Below are the code and all the weights of a small trained network. Each question names an input and a target symbol and asks about switching units off, where a switched-off unit gives its printed mean instead of its output.

import numpy as np


def w(rows, s, z=0):
    codes = np.array(rows[::2]) - 128.0
    scale = np.full(codes.shape[1], s)
    scale[-1] = z or s
    return codes * scale


def f(y):
    return np.maximum(y, 0)


def softmax(a):
    e = np.exp(a - a.max(-1, keepdims=True))
    return e / e.sum(-1, keepdims=True)


def log_softmax(a):
    a = a - a.max(-1, keepdims=True)
    return a - np.log(np.exp(a).sum(-1, keepdims=True))


def net(x, mask):
    ids = ['βγδζμστψω'.index(c) for c in x.split()]
    T = len(ids)
    res = E[ids] + P[:T]
    u = 0
    for l in range(2):
        r = res
        for j in range(3):
            rows = slice(3 * j, 3 * j + 3)
            q, k, v = (r @ M[l][rows].T for M in (Q, K, V))
            z = softmax(np.where(np.tri(T) > 0, q @ k.T / 3**0.5, -1e9)) @ v
            o = O[l][rows]
            res = res + np.where(mask[u + j], z, o[:, -1]) @ o[:, :-1]
        u += 3
        y = f(res @ A[l][:, :-1].T + A[l][:, -1])
        res = res + np.where(mask[u : u + 4], y, B[l][:, -1]) @ B[l][:, :-1]
        u += 4
    return log_softmax(res[-1] @ U[:, :-1].T + U[:, -1])


Q, K, V, O, A, B = {}, {}, {}, {}, {}, {}
E = w([
[3,108,162,197,31],'β',
[92,73,7,100,21],'γ',
[235,20,18,80,225],'δ',
[139,97,160,180,76],'ζ',
[77,85,95,20,106],'μ',
[97,69,63,212,86],'σ',
[129,163,70,162,187],'τ',
[102,129,171,131,30],'ψ',
[103,215,102,173,119],'ω',
],0.017)
P = w([
[1,95,189,24,156],'0',
[71,111,162,89,155],'1',
[97,123,149,104,163],'2',
[113,117,142,109,159],'3',
[125,127,147,127,156],'4',
[132,128,131,131,158],'5',
[142,132,133,139,150],'6',
[147,132,127,143,151],'7',
[161,130,125,149,153],'8',
[165,129,133,159,152],'9',
[164,133,133,165,143],'10',
[169,132,129,167,144],'11',
[179,134,135,170,139],'12',
[173,143,129,168,130],'13',
],0.0055)
Q[0] = w([
[59,169,157,158,202],'L0H0',
[62,13,118,163,70],'L0H0',
[9,95,130,78,191],'L0H0',
[158,54,105,192,102],'L0H1',
[136,35,208,106,119],'L0H1',
[109,129,186,115,197],'L0H1',
[114,160,153,214,106],'L0H2',
[155,185,75,141,189],'L0H2',
[42,81,198,117,89],'L0H2',
],0.011)
K[0] = w([
[143,178,187,157,126],'L0H0',
[135,101,69,123,72],'L0H0',
[99,168,110,103,71],'L0H0',
[249,92,138,153,173],'L0H1',
[64,109,114,118,80],'L0H1',
[124,182,150,109,67],'L0H1',
[145,99,85,75,131],'L0H2',
[120,112,145,135,249],'L0H2',
[80,196,72,123,62],'L0H2',
],0.013)
V[0] = w([
[91,62,16,119,188],'L0H0',
[186,107,186,58,161],'L0H0',
[85,108,226,159,171],'L0H0',
[112,228,81,253,20],'L0H1',
[53,218,200,184,147],'L0H1',
[109,184,131,119,124],'L0H1',
[8,215,248,160,138],'L0H2',
[40,110,164,54,172],'L0H2',
[101,184,174,120,53],'L0H2',
],0.0061)
O[0] = w([
[240,166,87,84,180,250],'L0H0',
[202,166,121,103,235,10],'L0H0',
[204,106,167,236,250,82],'L0H0',
[64,140,2,109,238,73],'L0H1',
[204,164,73,59,133,3],'L0H1',
[138,92,104,179,236,81],'L0H1',
[175,179,226,220,79,39],'L0H2',
[149,119,85,191,123,156],'L0H2',
[206,79,113,129,9,76],'L0H2',
],0.0047,0.0044)
A[0] = w([
[195,125,86,91,255,101],'L0N0',
[114,16,144,106,152,255],'L0N1',
[188,119,170,158,222,145],'L0N2',
[24,203,193,177,178,139],'L0N3',
],0.0096,0.0042)
B[0] = w([
[72,90,151,102,125,209],'L0N0',
[246,143,115,188,106,227],'L0N1',
[50,140,86,98,95,153],'L0N2',
[104,156,45,146,161,254],'L0N3',
],0.011,0.0079)
Q[1] = w([
[118,92,145,121,94],'L1H0',
[94,166,88,199,153],'L1H0',
[121,137,164,135,95],'L1H0',
[172,92,52,136,146],'L1H1',
[133,116,174,130,211],'L1H1',
[29,252,95,32,146],'L1H1',
[213,101,113,152,169],'L1H2',
[144,194,134,19,128],'L1H2',
[182,106,205,152,199],'L1H2',
],0.012)
K[1] = w([
[132,154,156,150,158],'L1H0',
[119,112,82,69,76],'L1H0',
[158,128,154,67,184],'L1H0',
[138,156,24,143,87],'L1H1',
[102,182,161,158,156],'L1H1',
[127,169,131,132,201],'L1H1',
[115,83,108,87,184],'L1H2',
[57,165,168,60,138],'L1H2',
[171,8,109,124,178],'L1H2',
],0.012)
V[1] = w([
[94,124,78,83,35],'L1H0',
[136,182,160,167,130],'L1H0',
[100,123,83,89,30],'L1H0',
[121,133,37,137,102],'L1H1',
[118,62,131,132,190],'L1H1',
[148,106,104,50,116],'L1H1',
[182,144,130,122,86],'L1H2',
[171,148,113,139,129],'L1H2',
[154,2,115,136,173],'L1H2',
],0.0083)
O[1] = w([
[132,59,118,136,99,210],'L1H0',
[83,108,151,139,170,101],'L1H0',
[143,131,161,2,67,210],'L1H0',
[151,121,92,90,92,255],'L1H1',
[122,67,106,122,233,109],'L1H1',
[121,141,95,88,56,118],'L1H1',
[148,120,156,169,151,116],'L1H2',
[144,90,131,145,144,131],'L1H2',
[97,165,64,159,137,111],'L1H2',
],0.0081,0.011)
A[1] = w([
[144,45,175,198,31,224],'L1N0',
[8,108,241,157,84,68],'L1N1',
[252,81,251,144,41,31],'L1N2',
[1,85,67,216,130,2],'L1N3',
],0.0062,0.0037)
B[1] = w([
[150,121,151,163,239,250],'L1N0',
[1,152,82,88,79,156],'L1N1',
[66,178,210,121,222,195],'L1N2',
[136,40,235,31,104,168],'L1N3',
],0.0063,0.012)
U = w([
[55,90,153,187,71,21],'β',
[112,175,213,100,136,106],'γ',
[182,68,114,188,129,112],'δ',
[123,255,98,167,132,244],'ζ',
[180,149,189,94,56,144],'μ',
[163,138,177,163,175,254],'σ',
[140,77,171,118,158,37],'τ',
[197,140,211,81,170,138],'ψ',
[77,157,152,92,170,62],'ω',
],0.0083,0.0039)

Each question gives the input, a string of symbols that net reads in full, and the target symbol t.
The units are the heads (3 rows each of Q, K, V and O) and the neurons (one row each of A and B). Each row of codes is followed by its name. A weight is (code - 128) times the scale printed after its matrix; where a second scale follows, it is the last column's (O, A, B and U).
mask holds one flag per unit, layer by layer, with each layer's heads first. A switched-off unit (its flag False) gives its mean, the last column of its rows in O or B, instead of its output. The means were averaged over made-up inputs and are rounded, as every weight is.
A unit's drop is (log p(t) with every unit on - log p(t) with that unit switched off) / (log p(t) with every unit on - log p(t) with every unit switched off).
The circuit of an input: a set's keep is (log p(t) with only the set's units on - log p(t) with every unit switched off) / (log p(t) with every unit on - log p(t) with every unit switched off). Starting from the 12 units with the biggest drops (on a tie, the unit counted first), units are removed one at a time, each time the one whose removal leaves the highest keep (on an exact tie, the one counted first), for as long as the keep stays at least 0.8.
circuit, biggest first: the units of the circuit, biggest drop first
most important unit: the unit with the biggest drop
k most important neurons: the k neurons with the biggest drops, biggest first
k most important neurons of layer l: the k neurons of layer l with the biggest drops, biggest first
which heads matter: for each layer, one digit per head in row order, 1 if its drop is at least 0.15 and else 0, layers parted by /
input δ ω β ω σ μ, target μ: which heads matter : 011 / 001
input ω β ω δ σ, target σ: most important unit : L0H1
input β ω σ ζ ψ ω μ ω ω μ σ τ, target ω: circuit, biggest first : L0H1; L0N0
input ζ ω δ σ τ τ ζ, target ζ: which heads matter : 101 / 101
input ω ω β ζ δ μ σ ω ω ψ, target ψ: which heads matter : 101 / 001
input β ζ μ μ δ β β σ ω γ ψ τ σ, target σ: 2 most important neurons of layer 0 : L0N1; L0N0
input σ ω μ, target ψ: which heads matter : 001 / 001
input ω σ ω β β ψ γ δ β ω δ ζ ω, target μ: 2 most important neurons : L1N0; L1N2
input ω ζ ω ω β μ ζ β γ, target μ: circuit, biggest first : L1H1; L0H0
input μ ψ β β ζ, target σ: 3 most important neurons : L1N0; L0N0; L1N2
input ω ζ ζ ω ω ω μ ψ, target γ: circuit, biggest first : L0H2; L0N3; L1N2
input ψ β γ δ ζ, target ζ: 3 most important neurons : L0N0; L0N1; L1N3
input γ β ω ζ β β γ τ, target μ: which heads matter : 100 / 100
input β β δ ζ ω γ, target γ: 2 most important neurons of layer 0 : L0N3; L0N2
input ψ ω δ ψ σ ω ω ζ τ β ζ β ω, target ω: 3 most important neurons : L0N1; L0N3; L1N3
input μ σ ω ω ζ β β ψ, target γ: which heads matter : 001 / 011
input ω γ τ, target μ: 3 most important neurons : L1N0; L1N2; L0N3
input ω β β β σ γ μ β ζ β ζ ω ω, target μ: most important neuron of layer 0 : L0N1
input ω ω ω ω σ ζ, target σ: 3 most important neurons of layer 0 : L0N3; L0N0; L0N2
input γ ζ μ, target μ: which heads matter : 100 / 010
input τ ψ δ ψ δ δ ψ, target ψ: 3 most important neurons : L0N1; L0N0; L1N2
